(in the rows, 128 means zero)
Each row has a class, written as a number after it; each block has new classes, again numbered from 0 up.
[118 136 140 121 127 129 151 119  96 128 133 138 137 133 121 197 129 135
 145 101 110 129 124 135 129 125 128 142] -> 0
[143 139 137 100 121 107 143 132 144 110 131 124 131 121 125 135 135 144
 139 131 128 115 114 136 142 128  85 113] -> 0
[122 107 148 126 127 132 141 129 138 125 128 130 128 112 114 106 171 134
 142 147 143 120 111 122 126 122 184 128] -> 1
[134 117 140 128 129 141 131 121 154 129 132 132 117 122 127 117 146  95
 125 153 128 132 127 132 120 119 139 138] -> 1
[145 121 120 134 139 120 109 134 138 132 129 141 138 126 131 126 129 123
 122 140 138 128 123 118 122 132 113 120] -> 1
[130 148 137 130 127 122 136 133  62 130 137 121 124 100 117 144 117 138
 144 107 115 152 116 134 130 123 107 123] -> 0
[105 105 151 124 125 122 143 119 101 128 144 125 120 101 113 114 124 122
 136 111 125 151 126 115 132 101 152 135] -> 0
[143 132 144 122 129 121 145 121 177 129 126 117 159 123 114 121 148 161
 154 124 125  84 119 137 130  42 142 112] -> 1
[122 138 126 115 126 146 141 103 103 123 125 123 146 142 126 146 169 104
 135 131 138 136 133 146 105 136 134 125] -> 1
[132 131 136 133 122 115 123 127 150 125 139 107 141 128 123 136 123 138
 125 130 154 139 130 134 118 116 168 122] -> 1
[154 130 135 131 123 116 124 172 149 144 123 132 172 121 124 125 133 142
 125 124 139 138 133 119 123 135 125 120] -> 0
[140 131 120 138 177 136 120 128 152 140 118 129 132 136 121 133 131 136
 124 135 138 141 130 125 129 136 140 118] -> 1
[134 139 108 133 131 137 127 121  64 128 132 133 122 126 135 137 108 130
 125 114 130 129 137 128 119 130 125 144] -> 0
[122 132 126 122 139 125 132 119 151 124 127 121 141 142 132 118 128 126
 124  99 124 123 138 138 130 113 135 125] -> 0
[108 125 126 125 131 124 136 126 103 119 129 135  93 171 134 108 120 130
 134 118 112 140 130 120 134 126 145 135] -> 0
[107  99 142 133 156 118 116 147 206 136 123 120 123 138 129 104 128 156
 112 137 130 142 129 127 152 109 196 125] -> 1
[113 123 137 127 131 135 151 110  88 133 131 115 122 108 123 129 129 118
 152 118 120 119 133 141 120 132 165 129] -> 0
[137 164 105 121 138 112 147 144 167 123 106 131 140 151 137 140 112 144
 127 108  99 133 127 129 146 126  87 124] -> 0
[116 112 145 119 137 136 147 122 162 116 126 118 118 132 121 108 124 132
 131 120 116 123 136 131 128 108 154 113] -> 0
[131 129 136 126 104 114 141 138 106 123 140 126 118 128 118 133 133 134
 153 127 121 123 119 110 144 122 106 127] -> 1
[122 129 132 132 136 124 129 121 132 124 109 129 124 125 138 122 123 133
 129 109 117 135 137  75 126 118 145 142] -> 0
[102 137 116 132 130 147 144 108  56 130 137 119  99 126 134 128 118 114
 134 111 137 124 131 135 118 133 158 140] -> 0
[122 101 141 125 130 125 132 115 139 132 143 131 104 137 124 127 131 116
 123 135 133 129 127 129 124 122 136 119] -> 0
[133 112 145 109 106 128 156 134  68 117 148 141 115 111 118 133 122 121
 145 128 133 136 116 128 138 124 100 134] -> 0
[127 121 123 117 128 117 124 135 154 127 127 130 128 127 123 119 128 123
 132 118 133 114 142 126 124 125 126 132] -> 0
[137 112 144 124 119 122 142 127 117 133 141 126 144 114 115 135 142 126
 147 130 118 121 112 138 118 109 121 112] -> 1
[140 136 138 126 132 120 122 123 174 133 118 114 157 130 123 127 138 139
 137 123 127 114 124 138 138 125 137 125] -> 1
[117 132 114 134 138 137 126 122 147 131 115 132 114 135 138 112 136 119
 118 111 126 130 136 134 127 142 182 114] -> 1
[146 135 133 130 116 108 137 132 108 121 144 118 163 113 121 137 133 135
 132 122 134 132 117 137 139 126 111  94] -> 0
[121 124 142 123 116 130 145 148 100 118 120 132  91 131 120 126 131 124
 130 120 124 134 120 125 151 121 103 134] -> 0
[127 111 141 132 123 125 114 137 158 129 127 126 114 119 115 130 141 129
 129 149 130 129 119 118 132 124 141 123] -> 1
[126 127 118 117 123 125 132 111 107 128 117 123 148 139 128 124 114 120
 132  97 117 132 139 138 113 114 127 134] -> 0
[143 125 164 128 112 125 136 129 147 126 125 113 132 118 110 139 162 112
 150 153 144 116 114 129 129 131 128 106] -> 1
[153 178 113 118 140 128 141 117  93 125 129 120 115 148 139 139 101 141
 139  94 103 136 135 135 134 142 102 162] -> 0
[134 148 126 121 135 113 135 125 150 127 114 112 151 153 130 139 146 129
 136 141 126 110 122 156 128 139 102 102] -> 1
[133 137 147 131 123 117 137 139 142 140 130 125 138 111 115 132 137 141
 153 131 127 124 114 127 132 116 121 114] -> 1
[137 123 137 122 126 127 132 124 139 117 115 135  77 137 122 133 139 118
 126 136 126 122 125 133 124 123 112 122] -> 1
[148 141 143 118 123 116 141 124 141 127 125 124 147 122 119 127 147 126
 142 142 135 114 115 152 128 128 116 112] -> 1
[138 136 124 130 137 111 120 136 143 143 120 124 147 126 128 128 131 131
 141 135 130 125 125 127 126  75 124 128] -> 1
[125 122 128 118 116 100 137 142 133 139 137 138 103 125 127 145 120 110
 121 127 120 144 127 114 125 117  78 135] -> 0
[127 122 139 114 128 126 145 135 174 119 109 132 145 128 117 126 133 129
 125 127 122 119 130 128 126 121 116 120] -> 0
[121 145 145 119 111 124 152 143  51 123 146 131 119 113 131 141 130 143
 160 111 116 134 110 128 140 138 107 124] -> 0
[146 120 136 122 130 130 129 141 158 129 114 140 145 147 124 110 145 109
 134 144 125 122 132 117 125 133 124 124] -> 1
[124 128 133 121 124 128 142 118 120 131 129 116 139 130 122 124 132 128
 130 113 119 120 126 140 124 119 114 118] -> 0
[134 134 126 121 137 114 122 134 183 123 120 125 141 122 126 120 127 140
 118 120 121 122 133 122 134 113 135 126] -> 0
[149 115 149 130 114 113 129 142 114 130 143 129 144 106 117 133 151 131
 145 155 136 124 108 130 135 131  98 104] -> 1
[144 119 146 126 114 121 128 133 141 118 138 124 141 114 112 139 150 126
 152 155 128 124 110 131 111 117  96 119] -> 1
[130 124 132 134 124 131 139 132 174 129 116 128 137 128 129 116 147 132
 139 146 132 116 120 126 141 140 124 117] -> 1
[112 125 150 127 114 127 137 139 147 123 120 139 122 128 125 126 137 134
 130 140 130 125 116 123 136 133 114 125] -> 1
[135 148 145 121 110 114 153 140 102 122 135 130 129 102 119 142 157 138
 169 146 117 114 114 129 153 141  96 120] -> 1
[139 118 133 137 136 116 116 139 197 120 119 117 133 128 122 129 129 143
 126 130 123 135 114 128 140 117 117 114] -> 1
[140 142 125 125 119 123 125 130 132 130 134 122 137 142 127 134 146 127
 141 159 136 127 117 156 136 141  93 113] -> 1
[130 120 141 127 125 133 152 127 181 129 128 129 141 134 123 122 146 126
 136 131 126 116 166 127 130 120 138 116] -> 1

Next block: new classes, numbered from 0 again.
[183 137 133 128 127 124 143 131  99 142 117 141 110 136 106 131 135 124
 111 114 123 107 130 105 137  99 127 110] -> 2
[137 127 144 125 147 134 131 129 167 109 128 142 119 129 121 141 131 122
 132 111 113 120 127 113 124 122 130 116] -> 1
[131 133 151 137 112 131 109 109 136 144 121 109 130 143 129 143 137 125
  97 135 123 109 130 116 142 124 125 137] -> 0
[152 117 142 146 107 124 135 130 125 126 115 123 130 121 115 117 120 130
 116 124 132 131 121 104 128 129 128 119] -> 0
[104 127 129 138 100 121 123 114 142 125 125 118 134 136 125 126 125 121
 115 139 128 111 129 109 139 120 127 136] -> 1
[122 120 130 135 109 137 105 120 144 131 110 129 162 130 132 135 142 119
 107 143 124 131 123 124 135 141 128 135] -> 0
[ 95 129 145 125 137 112 134 114 127 165 125 123 114 139 134 138 143 144
 148 138 131 104 136 151 131 101 131 115] -> 2
[179 139 115 119 113 135 118 100 126 119 134 112 150 121 121 138 133 117
  93 163 122 119 134 124 133 130 127 139] -> 0
[150 144 128 122 130 130 122 126 127 125 127 135 124 135 122 142 145 123
 115 135 122 120 130 118 131 124 126 132] -> 1
[136 139 131 134 114 117 139 110 130  97 137 125 123 125 119 134 123 131
 113 146 117 126 137 118 127 115 117 131] -> 0
[111 139 108 129 133 115 127 129 156 134 124 132 120 149 131 150 135 124
 122 123 122 105 126 137 127 128 119 137] -> 1
[126 126 154 132 107 148 102 105 145 110 125 117 155 123 132 135 137 122
  96 151 115 136 127 111 138 134 124 145] -> 0
[113 129 131 148 118 146 140 113 176  76 120 143 134 103 122 130 123 125
 116 157 131 126 126 120 115 115 120 125] -> 0
[194 148  84 134 128 106 159 161 112  97 138 149 103 121 107 123 104 115
 133 100 136 103 128 101 121 125 126 103] -> 2
[122 127  86 126 132 108 138 120 136 137 128 124 128 132 136 139 129 131
 129 144 132 124 135 149 129 127 121 121] -> 1
[110 119 147 141 111 127 137 119  99 168 105 129 100 136 124 123 132 136
 115 142 126 102 138 127 143  97 117 106] -> 2
[139 123 147 133 125 123 112 108 143 163 109 105 136 138 121 136 150 147
  98 151 127 126 127 156 132 138 121 146] -> 0
[109 141 152 138 113 128 124 117 133 156 131 112 106 157 122 135 133 132
 121 126 136  85 126 110 135 111 129 139] -> 2
[123 138 114 141 109 144 127 129 130 113 115 133 150 125 115 128 144 122
 105 138 131 138 120 120 130 131 123 149] -> 0
[121 126 154 130 134  98 136 115 149 132 134 111 116 130 122 134 119 153
 144 131 131 120 136 137 125 113 123 117] -> 2
[185 140 123 124 121 154 144 125  87 114 132 129 123 104 100 110 129 135
 103 156 129 148 126 138 116 134 134 145] -> 0
[141 135 118 133 129 104 135 130 159 101 139 129 127 131 125 140 109 131
 133 121 132 110 133 120 119 137 124 115] -> 1
[121 128 116 124 130 132 114 117 141 134 122 133 133 137 140 145 132 110
 115 136 121 107 133 125 138 123 127 115] -> 1
[136 134 136 133 130 125 143 116 144 124 125 128 113 127 119 137 130 133
 126 143 130 106 134 126 131 106 125 120] -> 2
[117 137 115 142 118 160 137 116 113 125 109 139 122 117 120 130 152 133
 101 162 129 137 127 169 127 115 120 148] -> 0
[136 135 125 139 114 152 143 116 135 119 114 138  92 127 117 133 124 117
  96 150 125  99 133 116 130  98 120 118] -> 0
[112 132 139 131 118 124 141 138  79 171 119 128 111 136 120 115 136 137
 150 115 138 111 127 127 136 104 134 115] -> 2
[148 140 144 128 142 122 126 139 124 168 126 135 128 139 123 135 146 133
 149 121 137  91 129 138 131 119 137 101] -> 2
[165 146 149 125 143 123 139 140 131 106 138 129 112 127 124 144 123 141
 131 127 128 109 136 142 111 138 126 114] -> 2
[118 126 159 132 125 133 125 106 144 119 132 114 144 114 122 123 134 145
 127 154 131 141 125 136 124 129 134 138] -> 0
[159 145  86 140 139 124 151 137 156  79 122 160 132 107 119 139 132 121
 133 140 131 128 133 131 108 128 123 115] -> 1
[133 123 128 124 136  95 124 124 158 133 127 118 149 135 127 138 137 137
 145 111 130 132 123 122 132 134 127 122] -> 1
[132 120 120 127 127 104 115 125 152 162 123 115 123 150 138 136 119 116
 130 121 138  96 127 118 145 126 132 110] -> 1
[147 125 168 147 119 141 132 105 154  99 115 129 108 119 110 136 123 136
  89 150 117 117 129 119 121 110 115 126] -> 0
[117 141 104 128 129 135 133  96 154 129 121 127 119 135 131 154 139 111
 104 164 124 101 134 133 135 113 121 136] -> 2
[132 126 153 137 117 120 134 137 117 156 121 126 101 145 119 123 125 133
 130 112 134 103 126 115 136 107 127 114] -> 2
[134 133 144 123 115 135 126 121  85 146 133 123 115 127 135 123 121 127
 126 140 123 115 133 133 138 115 128 116] -> 2
[145 120 133 137 121  87 146 110 153 114 132 104 110 119 109 118 105 144
 127 132 137 106 130 110 123 111 119 121] -> 2
[146 134 112 113 126  96 123 128 113 149 125 119 131 147 135 142 130 126
 127 120 120 108 139 131 143 117 121 116] -> 2
[122 115 180 139 120 114 121 116 131 170 108 112 110 152 128 132 131 148
 114 127 125 100 133 131 142 114 119 110] -> 2
